The units come in this order, and wrap round: ml lp jj hm zz cm hl rn bf ld gt bb hq mf pq jn rq dl md pn dd bg jz zf th zb td jq cn sn dj zl nb lc hp ff hj hc hr zt tm cj mt cz cf tz ch mq gm mb bh qn rf sl gg ql br fm dc cg tl tt mp fg qb hz fd ll
Symbols: β is -7; ω is +1; ψ is +3; η is -4; α is +7; ζ is -1.

In the rows, zero is written as 64.

Name the unit of each row.
80 30 68 60 60 57 68 65 85 55 48 79 50 77 61 73 78 76 78 55 70 47 42 62 66 40 52 66 85 76 74 69 65 79 62 56 56 92 77 68 71 68 66 78 78 70 71 52 75 60 63 56 65 64 61 71 68 83 55 78 76 67 72 75 68 82 56 53 79 63 44 26 41 79 61 47 44 63 36 54 84 71 59 65 84 51 60 55 53 41 13: rf
63 61 59 68 86 68 79 57 25 66 64 56 61 57 60 83 49 81 43 57 78 60 70 104 63 84 74 87 70 36 55 50 57 59 75 86 69 44 59 61 71 50 57 42 63 56 57 72 95 62 50 90 58 64 56 71 66 58 74 80 68 86 60 67 75 84 43 26 80 64 50 75 74 45 48 80 52 85 67 65 88 60 76 59 35 80 87 63 57 69 85: th
65 47 38 52 52 76 45 87 123 77 51 46 60 57 69 64 79 51 62 75 54 88 57 45 46 50 77 51 63 52 70 54 77 44 71 32 66 84 65 75 54 55 67 68 58 66 61 31 64 74 65 55 53 74 58 45 52 64 51 48 71 45 83 65 54 76 79 77 55 64 57 63 60 64 76 68 84 37 73 58 45 81 61 70 84 63 38 75 64 75 55: cf
69 45 46 77 56 56 52 76 109 71 32 52 45 75 68 80 74 65 56 70 56 80 42 72 53 62 69 56 70 56 70 42 67 74 70 49 72 101 69 72 62 45 73 51 80 67 49 33 90 72 55 67 54 82 66 34 69 80 45 57 84 53 80 74 78 99 62 60 74 69 57 54 57 61 82 74 67 70 70 60 71 86 70 69 79 65 62 58 59 71 49: cj
67 64 70 53 60 61 52 74 90 61 78 71 71 64 57 38 71 49 75 64 55 65 62 31 68 44 54 39 57 78 76 74 72 53 54 51 51 70 68 72 50 75 59 79 57 71 80 66 26 65 70 38 67 54 59 62 55 55 64 51 57 43 68 52 47 35 89 92 47 58 76 54 61 91 71 42 73 42 59 62 34 62 45 74 87 49 47 59 61 69 38: cg
60 97 70 83 61 54 69 59 24 55 56 65 59 73 60 84 58 55 52 71 67 55 71 80 76 90 55 63 40 73 54 64 32 86 43 90 86 59 53 44 82 67 74 42 75 70 48 74 70 62 60 76 88 66 79 67 74 66 58 71 77 71 39 57 66 67 53 55 52 56 82 64 77 37 63 74 61 95 58 76 66 59 74 58 47 65 81 48 68 55 76: mf
72 56 50 70 51 63 43 86 107 75 35 56 53 78 71 71 88 66 59 75 48 82 52 70 52 56 81 56 65 53 67 44 69 71 66 44 74 96 64 64 51 45 69 57 77 73 49 25 75 71 62 56 52 87 69 34 67 75 48 55 84 58 81 69 62 91 66 67 73 73 56 50 40 65 83 72 75 66 68 60 68 85 67 66 85 60 55 60 53 70 45: mt
85 22 67 53 77 53 72 61 75 60 58 70 59 70 60 66 68 76 83 54 77 55 47 61 62 45 63 69 97 76 80 71 67 67 67 59 53 78 80 68 65 57 54 76 65 61 77 54 70 52 59 70 57 68 53 65 66 75 54 79 62 69 65 78 68 86 51 58 72 71 38 33 35 83 57 50 45 59 42 52 84 66 56 59 78 60 59 57 55 38 21: qn
84 15 57 45 80 64 69 63 92 66 69 62 67 63 70 53 64 80 80 49 70 62 50 60 63 33 64 72 97 59 75 71 82 50 76 51 39 69 82 78 53 71 47 84 57 64 82 52 61 56 69 59 51 58 45 73 55 72 55 71 55 61 71 79 59 76 60 63 77 66 33 45 46 82 60 43 64 41 55 54 76 63 60 66 78 63 56 71 53 48 35: mb
56 107 76 64 60 60 60 63 53 58 90 78 71 62 65 52 58 46 69 67 59 64 70 44 71 74 51 41 32 74 50 82 56 57 38 63 63 45 50 48 63 76 71 65 56 65 77 82 35 66 67 49 76 51 72 71 49 49 68 52 52 52 55 56 49 34 84 95 36 53 87 81 88 65 61 63 76 63 69 75 31 59 52 68 68 60 61 69 85 69 78: zz
54 110 81 69 48 55 52 66 63 53 77 73 68 60 64 63 51 40 70 72 55 66 73 46 69 74 51 44 39 91 59 72 58 77 35 65 70 54 56 53 68 76 76 64 66 76 65 82 40 61 67 49 74 51 78 67 67 70 69 51 63 48 48 49 48 29 87 88 34 52 92 68 77 60 70 56 64 63 66 67 29 56 49 70 68 57 55 50 78 69 75: hm

Where do the symbols, taken in turn from left to right, take each start?
Each answer is a row, close to the row of the unit it stands for.
72 53 45 60 55 72 41 78 117 79 51 51 58 63 69 62 74 60 54 74 49 84 58 48 50 52 70 55 70 51 73 64 81 51 73 32 69 83 65 69 44 51 67 63 61 68 56 35 60 66 75 55 44 73 65 41 54 63 45 47 69 52 91 68 54 70 82 81 64 75 54 59 56 79 77 63 87 47 65 64 51 92 61 72 85 65 41 66 53 78 55
η: 74 40 49 80 59 60 57 71 97 73 32 53 46 73 63 86 82 68 61 73 64 67 47 80 57 56 78 71 81 47 71 47 62 73 74 50 79 92 54 63 54 44 66 61 76 64 52 36 85 70 57 70 54 93 58 46 70 84 45 74 81 68 81 74 80 96 50 42 81 77 46 46 51 62 72 70 65 74 63 55 86 78 70 60 71 69 66 59 51 57 44
61 61 70 48 54 63 53 76 100 65 69 74 69 66 57 43 69 50 80 67 59 66 65 25 62 43 45 44 55 78 77 75 77 56 62 43 51 70 67 72 58 76 62 83 52 67 84 67 31 66 73 39 69 48 69 66 60 61 54 49 59 42 71 60 44 41 91 96 42 53 74 57 61 86 63 38 71 34 60 57 41 70 49 77 80 48 47 67 66 62 39
α: 73 62 89 73 63 46 72 51 46 47 64 79 57 83 56 72 60 66 84 56 75 39 54 60 77 56 39 58 62 96 70 77 40 84 38 76 57 70 72 52 79 81 67 61 76 77 71 80 61 62 63 60 87 57 71 79 75 77 58 74 78 55 45 63 53 58 55 66 61 54 62 36 52 63 68 40 45 83 50 59 69 48 52 67 69 49 71 43 61 33 32
69 39 91 42 68 62 70 50 60 53 85 74 67 56 55 47 67 67 84 48 64 44 64 40 72 50 55 59 75 93 77 84 70 56 54 58 40 53 76 73 66 83 53 89 50 56 88 77 41 53 70 50 62 42 53 79 61 63 68 67 47 57 53 57 52 40 76 77 59 54 65 58 63 91 50 42 54 44 49 53 54 48 42 69 74 45 54 75 61 43 31
η: 65 73 61 54 53 65 47 69 104 64 66 67 70 71 54 47 78 39 76 69 53 72 60 35 57 49 50 47 55 80 70 74 70 68 53 41 67 78 63 67 62 76 67 75 56 80 75 62 35 73 79 45 72 60 63 64 66 68 64 43 65 37 71 55 47 38 95 95 48 53 75 47 57 76 75 46 76 48 54 52 40 66 52 75 80 42 38 65 70 57 42
69 60 62 74 83 65 88 46 19 61 68 55 67 55 76 66 51 89 51 55 77 53 68 97 75 76 69 94 71 44 49 64 63 55 79 81 53 45 64 71 60 58 49 57 58 45 53 68 93 59 57 84 60 61 53 75 64 57 72 78 57 88 56 62 75 79 34 36 82 75 56 83 78 47 45 84 59 70 66 68 81 52 73 56 37 75 83 73 63 67 85
ω: 63 63 54 73 75 60 86 48 22 73 60 56 60 56 63 80 45 83 51 62 74 59 69 92 68 79 73 86 72 45 61 47 53 61 77 90 74 44 66 66 63 54 53 44 69 55 54 77 97 56 49 92 58 62 58 69 71 65 68 84 66 82 55 71 76 88 34 34 90 71 48 68 72 42 50 84 54 77 70 67 85 61 75 54 36 81 83 71 64 60 86
54 85 45 81 58 80 45 79 77 83 40 50 57 66 77 75 64 52 37 80 55 92 67 75 50 80 76 55 49 35 58 46 64 59 73 65 87 73 47 65 58 47 71 45 72 63 38 50 83 75 59 66 59 86 71 45 61 70 57 57 80 65 73 66 75 80 55 59 63 78 67 84 68 42 79 94 84 69 80 62 58 82 72 63 53 78 69 66 64 90 85
ψ: 57 65 39 59 63 91 47 77 87 88 70 50 67 46 70 53 63 65 53 65 57 79 77 67 55 67 90 72 59 33 63 48 78 32 82 49 70 64 58 70 41 47 57 56 49 60 52 47 70 69 61 66 43 68 58 46 56 42 62 53 49 66 89 63 64 71 61 67 64 75 53 93 73 69 70 89 88 44 89 59 59 81 71 69 49 75 63 80 67 97 97
80 55 80 59 65 48 89 48 43 40 74 78 61 75 54 65 71 79 87 54 70 40 60 64 78 51 46 68 70 89 67 82 55 77 43 77 50 63 82 59 83 77 57 69 73 66 79 81 57 60 64 58 77 57 70 84 65 70 65 78 64 61 37 69 65 56 65 63 58 46 67 32 53 68 57 38 36 79 39 67 67 46 53 64 72 43 67 49 59 32 29
β: 69 67 74 52 51 61 50 75 101 65 63 72 66 68 60 52 68 50 83 65 49 69 55 31 60 52 62 44 57 86 73 73 74 64 50 41 56 78 68 68 69 79 72 82 60 73 77 55 38 68 79 39 72 65 62 64 63 66 54 45 59 38 67 62 46 49 97 94 38 54 73 51 62 79 75 44 75 45 59 55 37 76 49 76 93 49 43 60 69 63 40
53 55 38 60 68 89 54 75 75 86 69 39 63 49 81 54 59 54 53 59 53 85 69 71 53 71 90 66 67 31 64 58 83 42 82 48 67 60 54 76 38 45 54 63 57 53 49 47 68 70 65 71 41 69 53 47 60 50 61 46 50 60 93 65 60 73 65 68 73 72 66 97 73 61 72 85 83 39 87 62 58 75 71 64 55 75 59 79 66 97 101
α: 77 27 48 72 67 62 64 68 82 72 43 58 50 68 78 86 78 79 55 62 66 69 51 86 53 60 76 80 86 56 66 50 60 67 80 58 71 90 75 62 64 45 61 64 76 60 53 36 93 67 57 79 58 81 61 58 69 77 46 68 74 72 75 78 84 105 44 37 83 73 46 42 42 63 65 66 59 70 63 57 97 78 75 54 68 66 70 63 45 57 45
51 114 62 87 56 67 49 71 53 62 63 60 67 67 68 70 57 41 48 77 53 78 75 65 71 95 66 53 34 60 47 52 51 70 51 78 80 50 43 50 69 56 79 43 69 67 48 72 69 74 62 67 69 64 78 60 64 57 73 49 72 64 61 52 65 45 68 66 46 63 89 91 80 49 75 88 78 75 72 66 45 67 68 55 53 72 68 56 76 83 100
α: 62 54 52 68 85 61 75 52 20 70 76 56 69 50 64 74 47 87 57 56 72 57 64 98 67 79 80 88 74 44 56 58 56 55 75 87 61 45 60 65 60 59 56 52 64 48 56 75 82 63 61 86 57 49 56 80 60 55 71 80 59 82 65 64 76 80 44 34 85 76 58 78 68 55 48 83 61 79 65 68 80 48 75 55 37 83 83 77 55 75 86
78 18 66 46 77 52 77 64 74 62 55 64 55 57 55 62 69 83 83 58 75 51 51 63 66 31 65 70 98 66 80 73 81 58 80 52 40 81 82 74 55 63 49 91 59 59 78 56 65 58 67 63 53 62 44 72 62 71 56 77 52 67 73 77 70 74 65 57 81 64 35 40 36 86 57 46 49 52 53 50 74 57 59 64 80 54 56 65 48 40 19
η η: 68 51 43 76 46 58 44 83 107 82 42 47 48 74 65 71 82 56 59 75 62 82 50 64 54 59 67 49 63 59 69 54 66 70 74 40 72 101 67 65 57 47 72 53 70 74 49 28 81 73 59 56 59 87 62 40 71 83 46 55 82 55 87 70 65 87 64 71 67 71 57 46 45 70 82 74 78 61 76 67 65 90 76 67 85 66 50 60 62 68 52
71 90 82 72 49 39 62 62 52 46 53 78 50 77 45 76 66 50 70 73 68 55 57 52 66 67 44 44 50 96 50 67 43 90 30 64 71 75 62 44 82 66 73 55 75 72 63 79 57 65 65 52 85 67 81 71 76 78 62 67 79 60 40 53 57 58 66 75 53 53 80 41 57 53 67 53 47 91 45 67 53 60 50 68 68 53 63 43 66 43 41
β: 64 53 78 40 65 65 71 56 72 47 90 82 78 62 59 40 58 58 84 49 65 53 61 40 70 44 50 61 73 77 72 82 77 55 58 53 46 52 80 69 63 75 55 91 46 69 89 81 34 60 79 51 65 44 49 81 51 55 76 59 48 55 57 67 47 34 82 81 52 56 57 57 68 88 54 35 51 45 53 60 46 54 45 72 70 55 52 73 68 48 45
62 104 77 66 45 70 59 69 57 59 77 72 75 69 53 55 62 40 68 75 56 68 73 38 69 70 39 47 31 84 62 74 52 81 42 63 72 58 52 53 70 71 80 60 59 70 63 78 31 70 78 42 80 55 76 65 68 59 71 51 74 48 52 47 51 31 84 93 33 49 89 71 74 62 69 58 67 69 66 67 35 57 62 69 69 45 61 54 76 66 66
ψ ζ ζ α: 59 78 80 69 67 53 89 54 12 43 70 65 61 75 60 79 58 68 70 62 75 48 68 85 77 86 48 78 53 67 49 73 44 81 46 89 71 41 63 55 81 70 65 46 68 64 66 85 76 60 60 79 78 60 68 83 71 67 80 77 72 77 35 62 65 63 54 45 70 57 76 66 70 49 49 60 39 92 51 68 73 47 71 65 43 68 85 57 63 49 75
60 31 55 33 68 77 54 72 94 67 68 62 66 50 67 49 73 64 73 57 60 73 54 45 55 38 74 63 87 53 81 72 98 47 84 41 53 74 76 84 49 56 42 91 52 57 76 57 50 62 72 60 45 59 46 56 47 62 60 58 45 55 83 73 57 64 77 69 71 68 39 65 53 86 66 57 70 30 66 51 59 72 58 66 80 57 46 77 60 68 46
ω ω: 82 12 62 51 73 63 69 61 87 69 69 68 62 59 66 49 69 78 78 48 62 57 49 50 55 39 69 70 98 67 81 74 81 51 76 50 42 70 88 79 46 69 44 83 55 61 84 48 58 56 71 56 49 56 46 66 59 68 59 69 50 61 79 75 61 71 62 59 83 68 34 52 43 80 52 43 57 37 55 57 75 64 61 71 72 55 55 77 52 40 36
55 90 86 54 69 70 71 54 37 53 98 71 77 55 61 47 56 52 76 56 63 53 71 54 84 68 52 55 42 68 55 84 68 56 48 84 51 32 63 68 63 81 59 68 54 58 84 89 34 53 68 53 75 36 69 73 54 36 80 52 51 66 51 48 47 30 80 84 49 55 80 79 78 70 48 51 55 61 62 63 47 44 52 68 56 57 63 72 77 66 78
β: 67 81 81 71 58 42 64 54 49 40 55 77 51 88 49 80 69 60 74 72 72 42 57 65 76 61 41 59 55 104 62 67 40 95 36 79 65 76 60 46 86 81 71 62 77 71 66 79 66 64 60 59 90 62 85 67 77 83 59 74 75 60 35 66 60 49 69 69 52 55 79 36 45 57 64 51 45 84 46 69 60 55 52 65 69 52 66 41 68 36 37
69 91 83 73 50 36 63 60 57 58 56 78 58 84 55 77 65 55 70 72 67 47 63 54 68 73 40 49 40 93 60 66 43 92 31 75 78 76 58 49 80 74 78 56 78 83 71 69 61 59 63 54 91 69 79 64 78 80 61 59 82 58 40 49 57 48 72 66 50 41 78 39 52 52 70 50 51 85 51 70 49 56 59 62 77 54 69 38 64 39 38
β α: 67 93 75 74 48 47 66 66 60 56 56 79 51 86 58 73 72 52 67 70 68 54 54 59 71 75 39 45 49 92 56 72 39 98 32 69 78 72 59 50 85 78 77 59 79 73 73 79 55 67 67 52 91 62 76 70 83 84 55 67 72 61 34 58 57 46 69 79 47 47 85 42 53 56 66 52 49 86 52 64 57 56 61 62 72 57 66 31 67 46 31
76 19 59 39 75 71 63 67 90 69 68 58 68 43 65 52 69 73 72 50 59 58 60 47 57 29 77 60 90 56 83 77 88 41 90 44 42 75 78 84 48 62 47 93 51 55 83 52 50 64 71 56 50 56 43 69 56 56 66 66 44 60 84 74 69 67 66 62 71 70 38 59 52 89 64 41 59 32 60 55 72 69 57 79 71 61 43 79 61 70 40
α ψ: 62 70 68 42 53 59 51 74 99 60 61 76 60 63 51 55 70 45 73 70 48 75 53 33 62 48 55 36 58 78 74 70 70 62 47 33 60 78 62 72 60 69 69 75 55 70 79 58 29 63 69 43 62 61 66 51 58 70 58 41 61 36 68 62 47 42 88 96 41 50 66 50 58 84 72 43 73 46 57 58 39 69 54 70 91 51 49 52 71 61 38
61 87 73 74 60 46 81 45 16 54 59 68 60 76 63 84 56 66 58 67 73 47 64 84 73 91 52 70 48 76 40 68 38 88 40 92 79 54 56 47 87 67 72 43 78 72 55 84 79 62 57 70 83 66 75 78 78 75 75 76 76 73 40 56 66 65 50 49 63 60 76 59 65 49 55 69 41 96 51 76 70 52 78 56 41 69 85 52 68 53 75
ω: 59 101 73 84 54 47 73 61 30 52 50 63 61 73 54 87 53 62 53 73 68 54 70 87 75 93 54 67 38 76 49 62 36 90 47 86 74 59 60 45 82 64 77 38 75 73 50 80 70 64 64 75 85 63 78 67 73 68 70 67 84 68 51 62 64 66 52 49 54 53 81 62 74 37 66 76 59 93 62 74 63 61 66 58 47 72 82 46 72 53 83
70 65 62 59 39 53 53 79 109 61 59 71 60 72 56 61 77 50 73 71 53 70 54 29 60 50 58 40 60 79 69 71 67 74 45 49 63 83 59 64 60 72 72 77 71 77 67 55 46 67 68 43 73 69 70 56 68 80 56 49 71 43 62 63 49 50 88 93 43 54 76 45 54 75 73 49 68 57 64 50 44 74 53 75 89 52 47 53 65 56 35
ω: 59 71 72 48 51 64 47 76 103 55 70 73 67 70 62 50 78 47 77 71 50 68 55 26 58 51 51 39 57 84 76 70 72 68 45 44 51 75 64 64 55 72 77 81 60 68 80 58 37 70 74 37 71 69 66 57 59 71 62 51 64 41 64 65 40 46 96 96 39 62 66 52 64 80 77 44 75 51 59 59 40 74 45 70 86 47 49 57 70 62 40
77 29 49 77 70 62 62 72 79 75 37 55 55 63 71 85 70 84 57 65 68 64 51 90 54 55 77 74 90 46 70 49 56 77 79 61 69 87 69 63 62 50 62 57 71 58 47 41 93 65 55 77 52 78 61 50 79 75 53 74 81 70 74 80 79 98 42 39 86 71 39 46 46 64 70 67 56 70 58 58 89 79 75 59 69 71 71 66 50 61 51
α β: 71 29 47 75 67 57 68 72 80 79 33 52 53 71 68 84 73 83 54 68 77 66 48 90 51 50 77 73 83 46 71 51 58 73 76 56 75 83 71 71 64 47 61 60 78 61 50 33 97 63 57 73 58 89 54 59 74 79 47 77 80 69 81 80 73 103 38 40 89 74 45 50 53 61 74 70 61 75 68 62 91 77 74 56 65 78 68 64 46 53 55
57 78 88 55 75 62 89 42 10 47 86 76 70 59 59 55 46 74 67 56 79 44 71 70 81 75 54 74 65 76 51 79 55 63 55 92 49 36 66 56 68 76 54 67 61 63 73 89 52 57 71 66 70 38 66 85 66 55 87 71 51 77 41 58 62 49 54 53 65 55 68 68 76 54 42 57 44 79 51 64 62 38 60 58 46 60 77 63 73 55 80
η: 56 101 84 54 58 67 63 55 50 52 89 71 79 57 61 45 58 47 74 66 64 64 75 52 77 69 49 55 42 74 61 72 67 57 49 74 58 40 64 58 62 79 61 68 49 69 71 85 40 59 64 50 71 42 69 78 63 49 79 61 48 57 54 48 43 27 85 85 43 49 83 81 82 64 60 53 60 58 64 81 41 54 59 70 58 57 61 65 78 69 75
70 63 70 71 47 58 45 76 99 51 50 62 55 81 52 78 81 56 71 85 58 63 55 50 56 47 53 46 62 86 72 64 62 84 50 48 64 99 74 64 71 69 69 70 74 78 63 48 58 73 63 49 79 75 77 59 69 92 44 59 82 44 64 68 56 69 73 85 57 65 64 29 47 73 77 45 62 71 48 66 56 75 53 76 89 42 53 46 62 44 15
ω ω ψ β: 80 40 66 67 62 37 68 69 90 62 41 62 50 81 59 78 79 73 74 67 73 46 48 61 57 45 55 61 82 86 69 66 61 82 58 53 63 90 82 65 74 64 64 70 76 68 73 53 70 60 62 56 74 74 60 60 74 93 49 72 82 58 65 76 65 85 64 61 62 63 58 20 38 70 71 45 53 73 48 62 71 70 60 58 83 53 56 52 53 32 12
55 100 74 54 64 61 68 57 44 52 99 74 76 58 56 45 55 44 76 65 58 61 72 45 70 69 51 50 37 70 58 78 73 62 53 73 59 44 50 58 69 80 67 67 49 63 78 85 33 61 68 54 72 44 70 74 58 48 79 53 49 51 49 49 46 24 84 86 38 59 88 85 86 60 62 54 71 51 69 65 36 53 52 69 56 55 64 67 72 70 84
β: 73 64 87 67 64 35 77 50 47 41 56 81 55 72 53 77 67 67 78 63 79 39 63 68 70 60 41 56 68 97 65 76 50 86 36 77 61 70 73 60 83 80 69 67 76 74 77 79 69 58 67 59 81 58 68 80 77 78 63 71 80 63 36 65 63 57 63 63 51 48 66 33 54 56 59 37 41 95 39 60 70 49 63 58 72 45 72 48 64 26 27
65 52 41 60 52 73 40 78 122 78 51 49 59 59 69 56 74 55 63 71 44 87 56 53 44 53 77 49 70 49 72 53 84 59 73 37 68 92 68 76 41 58 71 68 64 57 63 32 59 72 64 55 54 76 56 42 60 63 54 52 76 46 96 69 60 69 74 76 64 69 61 58 53 78 77 66 88 51 74 52 58 86 68 77 79 56 45 67 59 78 50
ψ ω: 75 23 55 41 74 71 62 66 92 66 69 70 67 55 61 48 70 71 74 54 62 61 54 45 64 33 77 68 93 52 86 70 90 46 83 45 47 67 85 76 51 64 48 86 57 59 79 42 57 64 74 52 45 62 41 69 63 59 63 65 44 62 79 75 60 70 69 71 72 74 34 64 55 81 64 51 66 32 64 51 71 65 55 71 73 60 47 73 51 62 48
67 68 53 81 70 59 58 67 41 70 48 58 58 72 65 91 62 82 49 62 60 67 69 96 60 83 74 73 64 50 56 45 39 64 71 79 80 60 50 54 64 47 74 47 75 58 40 55 101 70 47 92 63 86 68 57 74 72 57 67 80 79 63 67 83 94 35 39 73 69 59 73 68 45 66 88 64 90 77 69 78 68 80 55 52 78 79 58 61 77 80
η ζ β η: 61 77 77 65 74 55 86 49 9 47 69 69 71 67 60 71 54 84 71 55 83 46 73 76 71 80 55 78 54 70 53 67 46 75 59 95 65 39 65 49 81 82 51 61 59 52 74 93 66 50 71 68 68 54 64 81 66 58 77 84 57 77 34 56 71 54 57 57 62 58 67 65 73 55 50 57 39 80 54 65 77 36 68 54 51 74 80 57 60 54 74
65 60 54 82 67 56 76 59 35 66 55 54 58 67 67 75 56 82 46 62 70 59 69 99 66 86 81 80 71 47 57 60 48 63 74 80 78 59 59 61 65 49 60 41 68 52 42 60 95 64 50 84 64 72 60 65 72 66 61 74 74 84 66 72 85 89 30 36 88 71 62 67 69 46 60 83 57 82 70 64 89 65 81 50 42 82 82 63 62 67 82
ψ ω η: 77 62 55 72 72 66 78 57 33 69 54 49 61 65 64 84 62 79 48 63 73 69 58 97 63 84 80 89 65 50 56 45 46 71 71 78 76 55 60 54 69 53 60 48 78 57 46 62 95 64 57 85 66 73 63 64 68 68 63 73 73 79 62 68 82 87 34 33 88 75 65 70 75 45 58 81 59 81 67 72 86 67 79 54 41 80 85 62 51 63 82
52 61 43 59 64 78 52 63 77 82 68 40 70 45 78 51 57 52 50 68 50 82 70 67 51 68 90 71 61 32 66 57 84 41 87 48 63 58 66 71 40 48 61 65 53 55 49 44 64 71 62 72 42 72 51 45 51 52 69 49 57 62 89 66 59 65 65 66 75 72 57 96 74 68 73 86 85 45 85 63 55 81 74 63 59 80 59 84 61 95 99
ζ β ψ: 58 81 45 79 60 64 58 70 55 77 32 47 54 76 70 81 64 67 40 73 52 73 65 91 55 83 77 74 59 43 55 43 47 73 66 74 82 71 51 56 71 45 68 40 84 59 38 50 92 69 52 86 63 86 76 47 72 61 64 68 82 71 67 68 80 92 40 44 76 75 63 75 67 42 73 89 73 84 71 72 75 71 76 52 47 77 74 59 67 75 83
78 69 84 75 63 42 78 54 53 49 59 80 59 80 49 80 71 68 88 68 76 44 66 62 77 66 38 60 67 98 65 72 49 87 36 73 60 66 76 49 88 72 65 68 74 79 68 73 61 52 66 59 88 57 77 81 79 80 61 71 71 59 38 62 64 62 60 64 59 51 67 30 51 67 55 42 30 81 43 61 69 46 61 59 70 48 64 53 56 33 34
ψ: 59 101 82 66 44 55 64 67 59 50 57 68 58 83 57 74 75 49 73 74 60 53 64 47 71 72 40 46 38 94 64 65 47 86 31 65 76 68 55 47 78 74 88 61 82 78 66 68 54 61 59 47 83 65 80 69 71 75 62 51 81 53 49 52 57 43 78 78 36 51 88 46 66 59 78 56 59 80 54 74 46 61 60 63 78 55 58 48 66 52 45
57 33 48 57 81 85 62 63 75 83 65 51 70 47 76 51 56 74 55 60 60 70 62 71 52 58 96 80 79 34 68 59 83 38 89 55 50 61 67 86 45 61 48 67 50 52 62 54 73 64 64 72 38 66 39 50 52 49 68 67 45 68 85 65 69 81 53 54 76 83 44 93 64 72 60 79 77 32 82 63 66 77 64 63 50 73 62 79 57 87 90
ζ β ω α: 57 37 48 59 83 80 57 69 75 73 79 50 67 48 76 54 55 80 52 56 58 74 60 70 65 64 86 79 81 29 71 56 85 39 92 49 50 48 70 76 43 53 43 72 51 49 59 51 72 64 60 72 44 67 49 60 53 48 70 68 52 75 88 72 63 75 55 51 80 73 41 89 76 69 62 76 78 38 73 58 73 59 73 62 57 71 56 86 59 83 85
65 53 47 60 53 75 42 80 118 82 52 58 59 60 68 66 76 49 61 76 49 82 57 47 44 48 68 54 62 47 78 54 71 48 73 31 60 93 61 76 49 55 68 66 66 62 54 35 59 76 64 48 51 71 60 44 63 63 47 51 58 46 94 68 58 73 77 81 60 65 56 65 50 83 85 67 82 40 75 53 58 92 65 73 80 55 41 72 66 73 52
η η ω: 74 19 50 61 81 63 75 62 61 76 55 44 57 58 65 69 67 89 65 55 70 72 58 88 58 54 88 84 93 41 69 52 73 46 86 63 64 63 75 77 56 50 56 68 66 53 62 50 90 63 62 76 40 71 44 63 60 63 50 78 60 86 77 81 78 93 46 34 92 76 45 62 58 61 63 66 55 60 63 58 97 66 73 63 56 74 70 68 49 60 67
66 70 69 64 50 57 46 70 101 66 58 75 58 74 64 56 80 53 74 71 52 77 58 38 65 50 50 39 55 93 67 71 70 69 48 44 60 85 58 61 65 73 73 73 61 80 73 53 40 66 67 36 71 64 60 57 58 70 51 44 67 44 66 58 52 51 85 92 46 53 71 51 54 77 81 41 70 50 58 61 44 78 55 71 91 46 46 61 65 62 32
η α ζ ψ: 69 39 82 41 65 62 75 54 66 51 83 84 70 54 52 51 65 69 90 49 65 51 59 39 76 40 47 65 74 87 73 85 74 63 61 58 42 55 75 75 69 85 56 86 47 62 91 76 39 61 74 52 67 41 53 85 62 61 68 65 51 51 55 67 53 40 74 77 58 59 63 47 64 80 45 43 49 49 48 53 54 49 50 63 75 47 52 69 61 44 42
